Each row has a hidden value; after the row comes its tier, the name of the range that the value falls in. Each part has its own.
-10, 8, 21, -79, -219, -104, -11, 142, -92, 92, -21, 43, -183, 28, 92, 165, -66, 176, -54, 147, 86, -49, 172, 274, 81, 143, 54, 61, 99, -80, 118, -249, -40, 28, 70, 119, 1, 73, 77, -235, -75, 65, 115, 84, -5 : [56]
-30, 8, -62, -12, -240, -237, 160, 42, -150, -5, -213, -17, -18, 86, 32, 83, -92, 72, -78, -24, 74, -172, 44, -57, 37, 67, -34, 264, 123, 45, 93, -208, -83, 71, 124, 19, 11, -40, 123, -30, -143, 5, 87, 60, -12 : [45]
36, 130, 39, 20, -13, -165, -7, 40, -7, 145, -40, 178, -124, -1, -192, -23, 59, -13, -48, 16, 28, -140, -30, 165, 92, 5, -129, 12, 85, -120, 10, -44, -137, 115, 122, 2, -144, -16, 161, 38, -194, 44, 104, 95, 210 : [39]
68, 121, -87, 31, -48, -196, 198, -71, 60, -234, -201, 66, 156, 1, -77, 85, 43, -55, -39, -92, 123, -379, -78, -155, 126, -94, -76, 100, 260, 149, 34, 50, -108, 41, 143, 8, 7, -126, -29, 108, -187, -18, 5, -78, 35 : [56]
393, 108, -373, 288, 303, 220, -27, -172, 256, 93, 172, 221, 223, -296, -207, -56, 39, -188, 334, -228, -132, 407, -353, -134, -106, -282, 2, -59, -281, 48, -397, 417, 260, -178, -221, -95, 57, -120, -8, 200, 85, 40, -195, -156, -106 : [43]
43, 47, -60, -76, -10, 120, -106, 32, 45, 10, 271, 211, -144, -50, 1, 56, 253, 187, 33, 56, 27, 51, 125, 200, 188, 26, 155, -238, -9, -320, -35, -19, 275, -2, 40, 72, -50, 244, -17, -123, -2, 98, 147, 136, 152 : [39]
58, 129, -203, 60, -28, 113, 81, 18, 27, 82, 87, 163, -42, -51, 139, 149, -35, 62, 167, -21, -68, 176, 107, 45, 96, -42, 122, 32, -105, -88, -94, -71, 286, -129, -18, -11, 89, 67, 72, -144, 70, 142, -143, 16, -192 : [56]
35, 39, -183, 43, -112, -84, 136, -63, -24, -133, -82, 48, 112, -1, 76, 88, 45, 49, 28, -106, 61, -80, 3, -145, 71, -36, 75, 103, 48, 13, 3, -56, 144, 13, 74, -25, 31, -7, 12, 41, -50, 5, 13, -11, -46 : [45]
-104, 180, 109, -94, -91, -104, 141, 106, 23, -132, -122, 128, -73, 62, 45, 181, 100, 91, -129, 79, 145, -345, 167, 160, 247, -42, 0, -49, 354, -6, 111, -68, -111, 23, 167, 126, -10, 63, -35, -163, -141, 90, 26, 38, 140 : [49]
195, 72, -42, 91, -92, -52, -84, 80, -25, 142, -94, 336, -112, -95, 120, 129, -11, 48, 119, 55, -24, 97, 188, 121, 112, 13, 93, -19, -25, -65, 35, -175, 275, 78, 128, -33, -64, 128, 70, -135, -70, 120, -108, 64, 95 : [40]
68, 44, -284, 188, 184, 311, 61, -70, 171, 1, 78, 52, 253, -208, 22, 69, 47, -59, 129, -142, 77, 467, -184, 47, -72, -304, 113, -107, -143, 47, -218, 358, 295, -162, -197, -13, 149, -71, -103, 90, 179, 76, -123, -141, -61 : [44]
43, -22, -101, -111, -166, -41, 172, 225, -62, -30, -89, 101, -34, 72, -19, 84, 21, 179, -16, -12, 81, -86, 113, -126, 155, -91, 70, 69, 184, 4, -66, -16, 104, -111, 5, 201, 173, 262, -68, -287, -22, 90, 77, 71, 61 : [43]
30, 24, -46, 43, -96, -139, 77, 117, 30, -4, -136, -116, 94, -38, -22, 127, -50, 74, -69, -26, 160, 30, -121, 147, -93, -88, 28, 63, 158, 186, -46, 32, -340, -62, -157, 186, 27, -90, -28, -134, -10, -92, 75, -125, -6 : [56]
-96, -134, -81, 12, -280, -262, 102, 171, -135, -24, -269, -159, 152, 57, 64, 80, -44, 154, -148, -51, 283, 20, -31, 16, -99, -22, 78, 143, 119, 116, 112, -140, -188, 77, -31, 151, 33, 19, -22, -107, -11, -136, 205, -68, 84 : [40]
126, -1, -98, 76, -33, 45, -54, 8, -33, 265, 102, -42, -116, -105, -87, 37, -132, 38, 51, 16, -75, 322, -147, 243, -156, 44, -30, 150, -139, -25, -154, 10, -113, -76, -171, 44, 7, -112, 166, -42, 0, 35, 64, 44, -89 : [40]
-18, 20, -83, 81, -38, -54, -126, -161, 41, -106, 107, 20, 90, -102, 83, 67, 220, 77, -37, -35, 153, 47, -47, 218, -3, 58, 140, -155, -46, -168, 99, -63, 74, 163, 60, -63, -188, -74, 13, 173, -34, -92, 166, -22, 118 : [45]
19, -9, -58, 48, -292, -574, 189, 132, -178, 54, -440, 13, 77, 139, -167, -37, -157, -24, -94, -88, 164, -396, -71, -208, -11, 55, -195, 365, 166, 143, 155, -269, -345, 196, 207, 21, -71, -87, 179, 38, -271, -124, 145, -19, 97 : [43]
-38, 50, -84, -44, 21, 131, 62, 54, 102, -40, 153, -70, 16, -58, -40, 118, 50, 104, -28, 31, 123, 76, -75, 231, 25, -79, 49, -80, 93, -27, -89, 154, -86, -154, -138, 176, 109, -13, -75, -128, 58, 42, 100, -49, -54 : [49]
20, -34, -128, 44, 29, 97, -106, -91, 135, -190, 136, 40, 173, -151, 54, 90, 241, 88, -19, -11, 247, 90, -51, 203, 43, -63, 171, -276, 18, -115, 60, 127, 196, 64, 4, 34, -39, 6, -165, 98, 38, -40, 158, -86, 135 : [44]
-25, 41, 76, 48, -169, -303, 114, 106, -62, -52, -384, -7, 88, 23, -8, 107, -26, 15, -178, -21, 214, -194, -25, 73, -2, -76, -52, 125, 297, 208, 121, -73, -317, 137, 84, 88, -71, -98, 13, -17, -172, -74, 75, -53, 208 : [45]
-49, 38, -42, 133, -83, -115, 48, 0, -123, 284, -145, -33, -50, -23, -68, 1, -175, -57, -53, -25, 8, 207, -122, 193, -145, 22, -134, 263, -93, 3, -1, -84, -161, 87, 6, -73, -63, -208, 263, 109, -91, 30, 39, 57, 17 : [40]
-45, -44, -281, -36, -75, 64, 67, 75, -16, 60, 224, -37, 31, 23, -41, -13, 102, 188, 65, -98, 57, 208, -49, -28, 8, -38, 141, -20, -153, -218, -141, 9, 170, -129, -142, 109, 102, 177, 28, -116, 126, -2, 184, 35, -87 : [39]
235, 39, -44, 44, 2, -41, 78, 290, 35, 257, -194, 214, -63, -66, -231, 27, -162, -25, 62, 22, 21, 96, -55, 43, 23, -203, -126, 91, 124, 161, -176, 150, -96, -120, -86, 184, 139, 95, 13, -246, -73, 127, -61, -10, 119 : [39]
375, 70, -275, 185, 255, 225, -2, -134, 259, -77, 113, 201, 222, -272, -176, 7, 109, -122, 224, -168, -39, 229, -279, -123, -18, -293, 31, -120, -65, 109, -326, 454, 230, -166, -170, -3, 96, -58, -144, 133, 38, 49, -129, -141, 5 : [37]
-75, -118, -115, -88, -43, 173, -10, -56, 40, -149, 253, -265, 71, -70, -20, 76, 158, 206, -131, -3, 183, 177, -165, 234, -81, -6, 139, -93, 53, -82, -75, 184, -73, -100, -210, 181, 83, -30, -122, -4, 85, -59, 319, -9, 4 : [45]
-198, -41, -68, -87, -261, -64, 115, 168, -162, 109, -42, -93, -100, 102, 130, 135, -111, 198, -94, 85, 143, 62, 148, 195, 31, 104, 63, 151, 29, -106, 120, -245, 9, -14, 34, 115, 100, 71, 99, -214, 17, 68, 148, 83, -88 : [56]
81, 25, -85, -41, 109, 211, -61, -164, 181, -225, 294, -38, 56, -155, -70, 92, 241, 88, -34, 9, 107, 11, -147, 226, 55, -48, 94, -222, 106, -89, -93, 269, 33, -74, -97, 92, 8, -65, -148, 87, -6, 6, 180, -28, 53 : [44]
187, 9, -218, 39, -116, -66, 24, -12, -33, 19, 39, 178, -17, -37, 27, 53, 3, 75, 155, -52, -44, 0, 52, -126, 80, 47, 80, 90, -90, -95, -47, -129, 267, -12, 70, -24, 29, 103, 64, -55, -44, 50, 3, 45, -83 : [37]
-37, -21, -172, 213, -127, -358, 21, -119, -60, 3, -206, -104, 263, -34, -41, -44, 4, -61, -46, -180, 201, 9, -239, -26, -187, 15, -32, 156, -104, 39, 110, -123, -202, 228, 52, -117, -185, -254, 145, 303, -91, -226, 151, -130, 53 : [40]
138, -58, -148, -57, -80, -29, 41, -22, 27, -134, 109, -64, 45, -41, -110, 39, 88, 129, -5, -48, 70, -74, -131, -42, 5, 3, 49, 34, 91, 0, -104, 89, -59, -80, -90, 142, 67, 24, -69, -38, -43, -49, 201, -5, -13 : [37]
-161, 22, -45, -17, -247, -371, 125, 83, -92, -190, -189, -80, 159, 127, 76, 58, 224, 194, -167, -144, 240, -239, 8, -92, 38, -24, 149, 10, 198, -16, 106, -197, -236, 130, 42, 118, -135, 100, -8, -57, -57, -213, 228, -38, 181 : [43]
-167, -47, -135, 35, -143, -244, 199, 71, -43, -164, -201, -206, 301, 72, -60, -10, 138, 100, -173, -211, 289, -60, -202, -142, -89, -168, 57, 69, 154, 103, -9, 69, -279, 35, -95, 141, 2, -17, -65, 46, 8, -208, 233, -118, 140 : [43]
75, 9, -106, -3, -83, 93, -133, 12, 45, -27, 196, 102, -53, -104, 190, 175, 146, 203, 67, 63, 70, 176, 131, 258, 72, 60, 259, -192, -52, -172, 12, -109, 232, -20, -43, 75, -34, 140, -50, -166, 75, 23, 72, 13, -11 : [44]
-98, 11, -133, 18, -358, -351, 254, 293, -244, 281, -381, 71, -83, 173, 72, 102, -408, 38, 32, 53, 99, -115, 200, -60, 51, 102, -127, 441, -4, 53, 190, -438, -11, 38, 209, 27, 145, 25, 247, -246, -101, 108, -53, 33, -201 : [49]
423, 169, -218, 164, 87, -88, 94, -124, 110, 12, -70, 291, 48, -134, -187, 10, -64, -165, 248, -145, -190, -120, -158, -277, 62, -107, -116, 177, -11, 135, -227, 114, 91, -72, 41, -92, 13, -107, 91, 105, -168, 73, -199, -42, -96 : [37]
136, 126, -245, 113, 20, -92, 166, -193, 104, -216, -16, -23, 222, -63, -41, 63, 76, -45, 85, -210, -3, -123, -212, -220, -6, -108, 28, 106, 48, 124, -144, 110, -60, -70, -58, -34, 1, -177, 6, 163, -54, -85, -32, -126, -146 : [44]
-169, 36, 42, 8, -94, -167, 113, 31, -41, -129, -197, -44, 132, 42, -26, 35, 180, 67, -222, -85, 238, -126, -63, 58, 32, -117, 15, -11, 237, 17, 77, 39, -190, 131, 65, 71, -87, -17, -26, 76, -96, -80, 181, 1, 293 : [37]
15, 33, -13, -10, -164, -64, -72, 89, -79, 170, -7, 206, -197, -18, 104, 133, -80, 93, 28, 168, 65, -3, 229, 298, 133, 164, 22, 17, -27, -187, 181, -288, 202, 112, 207, -19, -40, 66, 131, -127, -98, 144, 39, 110, 19 : [56]
219, -54, -260, 157, 40, 18, 6, 51, 55, 193, -1, 53, 121, -146, -186, -44, -116, -53, 150, -100, 32, 313, -241, -22, -148, -134, -48, 97, -175, 61, -195, 177, 44, -93, -163, 39, 102, -57, 35, 22, 39, 3, 10, -91, -53 : [43]
-36, 167, -23, -68, -139, -180, 244, 129, -36, -6, -162, 113, -91, 106, -38, 129, -120, 25, -12, 44, 45, -361, 115, -24, 199, 5, -119, 196, 232, 40, 57, -138, -111, -50, 171, 87, 94, 5, 86, -174, -159, 122, -40, 34, -85 : [49]
114, 9, -125, 14, -79, -134, 45, -38, 22, -158, -42, 110, 99, -30, -51, 34, 138, 56, 8, -78, 107, -182, -37, -113, 96, -29, 45, -9, 104, -25, 12, 2, 78, 62, 97, 26, -28, 48, -48, 51, -107, -35, 110, -11, 107 : [37]
-158, 35, -97, 13, -126, 89, 21, 124, -84, 249, 105, -55, -126, 3, 156, 138, -97, 161, 5, 67, 37, 358, 91, 343, -47, 52, 114, 61, -142, -157, -13, -166, 47, -86, -109, 73, 54, 32, 148, -210, 124, 87, 40, 58, -147 : [56]
-81, -89, -127, 119, -318, -359, 15, 119, -279, 361, -246, 14, -62, 77, 31, -24, -265, 30, -5, 6, 98, 128, 47, 86, -125, 197, -84, 352, -222, -110, 205, -442, -6, 225, 173, -105, -83, -65, 333, 24, -103, -22, 119, 78, -32 : [37]
183, 95, -137, 36, -109, -88, -6, 131, -87, 308, -14, 416, -239, 4, -31, 21, -112, 24, 203, 57, -129, 11, 218, -4, 191, 82, -39, 114, -145, -220, 2, -263, 372, 41, 214, -76, 0, 197, 227, -155, -119, 216, -91, 172, -12 : [39]
